Below is a small trained network, with its code and all its weights. Each question gives an input and a target symbol and asks what happens when units are switched off, that is, made to give their printed mean instead of their output.

import numpy as np


def w(rows, s, z=0):
    codes = np.array(rows[::2]) - 128.0
    scale = np.full(codes.shape[1], s)
    scale[-1] = z or s
    return codes * scale


def norm(h):
    return h / np.sqrt((h * h).mean(-1, keepdims=True) + 1e-5)


def f(y):
    return y / 2 * (1 + np.tanh(0.7978845608 * (y + 0.044715 * y**3)))


def softmax(a):
    e = np.exp(a - a.max(-1, keepdims=True))
    return e / e.sum(-1, keepdims=True)


def log_softmax(a):
    a = a - a.max(-1, keepdims=True)
    return a - np.log(np.exp(a).sum(-1, keepdims=True))


def net(x, mask):
    ids = ['αβγδεηθλμξστφψω'.index(c) for c in x.split()]
    T = len(ids)
    res = E[ids] + P[:T]
    u = 0
    for l in range(2):
        q, k, v = (norm(res) @ M[l].T for M in (Q, K, V))
        z = softmax(np.where(np.tri(T) > 0, q @ k.T / 2**0.5, -1e9)) @ v
        res = res + np.where(mask[u], z, O[l][:, -1]) @ O[l][:, :-1]
        u += 1
        y = f(norm(res) @ A[l][:, :-1].T + A[l][:, -1])
        res = res + np.where(mask[u : u + 8], y, B[l][:, -1]) @ B[l][:, :-1]
        u += 8
    return log_softmax(norm(res)[-1] @ U[:, :-1].T + U[:, -1])


Q, K, V, O, A, B = {}, {}, {}, {}, {}, {}
E = w([
[120,161,144,94,111,125,129,125,90,106],'α',
[158,181,149,120,160,137,144,128,64,123],'β',
[112,134,166,191,181,112,120,160,107,167],'γ',
[134,148,120,130,165,118,138,140,75,112],'δ',
[100,120,136,124,148,109,111,125,87,133],'ε',
[107,142,196,109,249,112,105,162,122,128],'η',
[78,142,102,184,88,111,129,132,110,175],'θ',
[56,80,130,185,84,86,140,160,155,194],'λ',
[161,209,141,84,151,121,169,195,95,179],'μ',
[128,138,118,149,176,101,125,155,85,132],'ξ',
[100,111,159,139,172,113,160,157,135,111],'σ',
[114,116,135,115,170,127,115,104,66,136],'τ',
[83,140,111,127,98,114,124,113,135,151],'φ',
[138,132,127,109,130,127,131,117,80,123],'ψ',
[86,165,168,123,126,123,139,135,86,161],'ω',
],0.0016)
P = w([
[128,59,105,145,37,108,86,70,222,66],'0',
[138,146,105,60,176,151,106,248,156,199],'1',
[95,116,141,158,139,105,186,25,84,82],'2',
[108,109,92,187,84,207,132,129,67,85],'3',
[125,119,104,52,159,155,90,224,169,180],'4',
[86,106,141,171,146,101,172,33,90,82],'5',
[102,102,96,181,83,210,130,124,72,72],'6',
[125,126,101,52,157,152,90,223,171,181],'7',
[89,108,145,166,147,104,181,33,93,82],'8',
],0.0011)
Q[0] = w([
[153,112,150,25,205,28,54,150,253,221],'L0H1',
[153,98,188,114,145,15,199,72,216,146],'L0H1',
],0.0039)
K[0] = w([
[169,198,22,29,58,95,137,90,75,185],'L0H1',
[203,114,63,113,2,76,112,67,149,103],'L0H1',
],0.0038)
V[0] = w([
[137,189,222,184,216,154,106,100,255,115],'L0H1',
[190,138,166,219,121,112,43,89,92,241],'L0H1',
],0.00095)
O[0] = w([
[29,88,189,104,249,168,53,151,240,78,4],'L0H1',
[244,39,170,167,42,170,71,43,159,137,245],'L0H1',
],0.0012,0.00022)
A[0] = w([
[149,93,93,206,225,136,131,81,86,81,2],'L0N1',
[146,227,142,165,148,179,193,202,73,182,116],'L0N2',
[131,125,100,138,139,202,78,105,100,48,177],'L0N3',
[79,133,136,82,153,194,167,42,69,67,93],'L0N4',
[77,134,135,96,150,90,165,239,211,140,202],'L0N5',
[127,140,239,132,235,142,126,152,80,101,102],'L0N6',
[208,218,103,76,165,121,161,182,157,127,140],'L0N7',
[54,80,188,250,70,129,83,73,91,140,161],'L0N8',
],0.002,0.00082)
B[0] = w([
[95,162,164,57,69,137,133,113,158,168,148],'L0N1',
[83,77,91,98,107,164,73,75,139,90,195],'L0N2',
[148,125,115,164,149,205,96,122,125,194,151],'L0N3',
[97,118,116,208,130,128,151,194,158,186,173],'L0N4',
[133,162,155,180,158,185,169,123,73,192,169],'L0N5',
[129,124,47,144,6,139,120,133,147,131,168],'L0N6',
[149,72,203,183,132,184,147,149,181,148,133],'L0N7',
[193,131,145,64,142,202,135,169,131,115,249],'L0N8',
],0.0019)
Q[1] = w([
[176,139,32,195,78,234,54,214,145,94],'L1H1',
[162,154,84,63,167,104,4,254,178,203],'L1H1',
],0.0048)
K[1] = w([
[3,39,153,213,160,165,140,167,78,152],'L1H1',
[66,209,70,65,182,177,133,170,8,218],'L1H1',
],0.0046)
V[1] = w([
[86,4,176,141,67,155,215,190,174,169],'L1H1',
[161,101,226,184,153,182,131,119,71,174],'L1H1',
],0.0016)
O[1] = w([
[103,46,142,25,97,144,186,162,125,6,254],'L1H1',
[165,122,154,142,68,58,103,33,214,50,204],'L1H1',
],0.0024,0.00083)
A[1] = w([
[78,121,56,125,89,134,111,87,53,116,134],'L1N1',
[191,76,66,214,131,66,132,76,130,64,67],'L1N2',
[107,109,186,167,95,174,219,131,116,93,53],'L1N3',
[49,160,155,92,62,103,165,65,179,116,134],'L1N4',
[110,87,139,76,90,56,168,184,178,92,180],'L1N5',
[132,179,146,188,115,44,207,95,65,184,2],'L1N6',
[26,144,114,114,132,65,189,171,79,184,60],'L1N7',
[95,142,151,82,252,49,183,123,75,187,2],'L1N8',
],0.0025,0.00064)
B[1] = w([
[146,140,185,140,168,48,132,171,197,155,250],'L1N1',
[135,125,154,71,158,253,151,167,52,218,78],'L1N2',
[186,170,160,97,174,47,93,80,160,172,214],'L1N3',
[120,70,70,137,175,156,82,162,86,193,152],'L1N4',
[110,207,109,196,96,141,119,125,75,149,174],'L1N5',
[87,73,133,104,84,158,82,200,167,53,127],'L1N6',
[188,137,102,105,152,159,124,52,145,97,241],'L1N7',
[189,151,176,173,63,139,117,181,113,121,144],'L1N8',
],0.002,0.0013)
U = w([
[166,116,73,203,182,163,133,204,68,117,120],'α',
[2,81,157,200,121,158,71,143,207,142,131],'β',
[84,91,124,86,187,148,85,55,64,238,144],'γ',
[186,209,85,184,129,218,98,75,89,182,121],'δ',
[197,192,160,179,75,61,77,156,134,46,2],'ε',
[144,146,31,132,186,52,119,82,230,157,206],'η',
[214,167,214,115,173,58,229,74,171,89,126],'θ',
[50,98,84,90,200,142,198,145,111,38,181],'λ',
[86,43,85,81,37,105,159,91,50,83,184],'μ',
[117,151,83,185,5,101,177,176,129,210,190],'ξ',
[60,231,136,74,117,76,97,97,76,109,131],'σ',
[176,52,168,88,75,208,55,93,194,57,140],'τ',
[185,169,152,52,158,204,201,210,83,188,153],'φ',
[142,160,173,135,180,142,92,214,146,127,74],'ψ',
[185,55,150,75,165,30,53,172,125,151,9],'ω',
],0.0058,0.00085)

Each question gives the input, a string of symbols that net reads in full, and the target symbol t.
The units are the heads (2 rows each of Q, K, V and O) and the neurons (one row each of A and B). Each row of codes is followed by its name. A weight is (code - 128) times the scale printed after its matrix; where a second scale follows, it is the last column's (O, A, B and U).
mask holds one flag per unit, layer by layer, with each layer's heads first. A switched-off unit (its flag False) gives its mean, the last column of its rows in O or B, instead of its output. The means were averaged over made-up inputs and are rounded, as every weight is.
A unit's drop is (log p(t) with every unit on - log p(t) with that unit switched off) / (log p(t) with every unit on - log p(t) with every unit switched off).
The circuit of an input: a set's keep is (log p(t) with only the set's units on - log p(t) with every unit switched off) / (log p(t) with every unit on - log p(t) with every unit switched off). Starting from the 12 units with the biggest drops (on a tie, the unit counted first), units are removed one at a time, each time the one whose removal leaves the highest keep (on an exact tie, the one counted first), for as long as the keep stays at least 0.8.
units of the circuit, in order: the units of the circuit, biggest drop first
most important unit: the unit with the biggest drop
top k neurons: the k neurons with the biggest drops, biggest first
k most important neurons of layer l: the k neurons of layer l with the biggest drops, biggest first
input μ θ ω δ α, target σ: most important neuron of layer 0 : (L0N8)
input η λ γ μ ξ ξ α ω δ, target η: 2 most important neurons of layer 0 : (L0N1 L0N6)
input β α θ β ω γ η γ φ, target β: units of the circuit, in order : (L1H1 L1N6 L0N5 L0N2)
input γ β φ, target γ: units of the circuit, in order : (L1N4 L1N2)
input θ ψ θ β ξ, target α: top 2 neurons : (L1N3 L0N1)
input γ ω η ω η δ τ, target β: units of the circuit, in order : (L0N4 L0H1 L1N1 L0N1)
input θ τ φ, target θ: 2 most important neurons of layer 0 : (L0N4 L0N6)
input τ λ τ β, target τ: units of the circuit, in order : (L0N2 L1H1 L1N5)
input δ τ θ φ ε, target ε: 2 most important neurons of layer 1 : (L1N8 L1N4)
input γ γ γ θ, target τ: units of the circuit, in order : (L0N8 L0H1 L1H1)
input θ α δ λ θ θ γ θ τ, target θ: 3 most important neurons of layer 1 : (L1N1 L1N7 L1N8)
input γ ψ α λ ε σ, target γ: 3 most important neurons of layer 0 : (L0N6 L0N7 L0N4)
input ψ θ ξ ω ξ θ γ ω, target γ: 2 most important neurons of layer 0 : (L0N2 L0N8)
input θ ω η ξ λ, target ξ: top neuron : (L1N5)
input η δ β ε β ε μ η α, target η: 2 most important neurons of layer 1 : (L1N3 L1N4)
input ε λ γ θ β, target τ: 2 most important neurons of layer 0 : (L0N7 L0N2)
input γ ε τ θ ε φ ω τ μ, target γ: units of the circuit, in order : (L0N2 L1N4 L0N8)
input β β θ, target β: 2 most important neurons of layer 1 : (L1N6 L1N5)
input μ θ β θ φ β φ, target η: 3 most important neurons of layer 1 : (L1N1 L1N8 L1N6)
input ε β ε μ ε ω ω θ θ, target ε: 4 most important neurons of layer 0 : (L0N7 L0N6 L0N8 L0N5)
input λ θ ξ α α δ δ ε, target ε: top neuron : (L1N8)
input ω φ σ φ δ γ, target ω: top 2 neurons : (L0N6 L0N7)
input φ γ η, target φ: top 2 neurons : (L1N8 L0N7)
input λ σ θ μ θ θ θ, target λ: top 2 neurons : (L0N6 L1N8)
input ε μ θ β ξ δ, target ε: top 4 neurons : (L0N7 L1N8 L1N6 L0N1)
input τ δ ξ ε, target ω: top 3 neurons : (L1N1 L1N5 L0N5)
input θ γ φ ε, target τ: most important unit : L0N8
input β φ ε γ δ, target λ: top 2 neurons : (L0N7 L0N2)
input β β β μ τ θ, target β: top 4 neurons : (L1N6 L0N3 L1N5 L0N5)
input μ β ξ δ μ δ, target μ: top 2 neurons : (L0N7 L0N1)
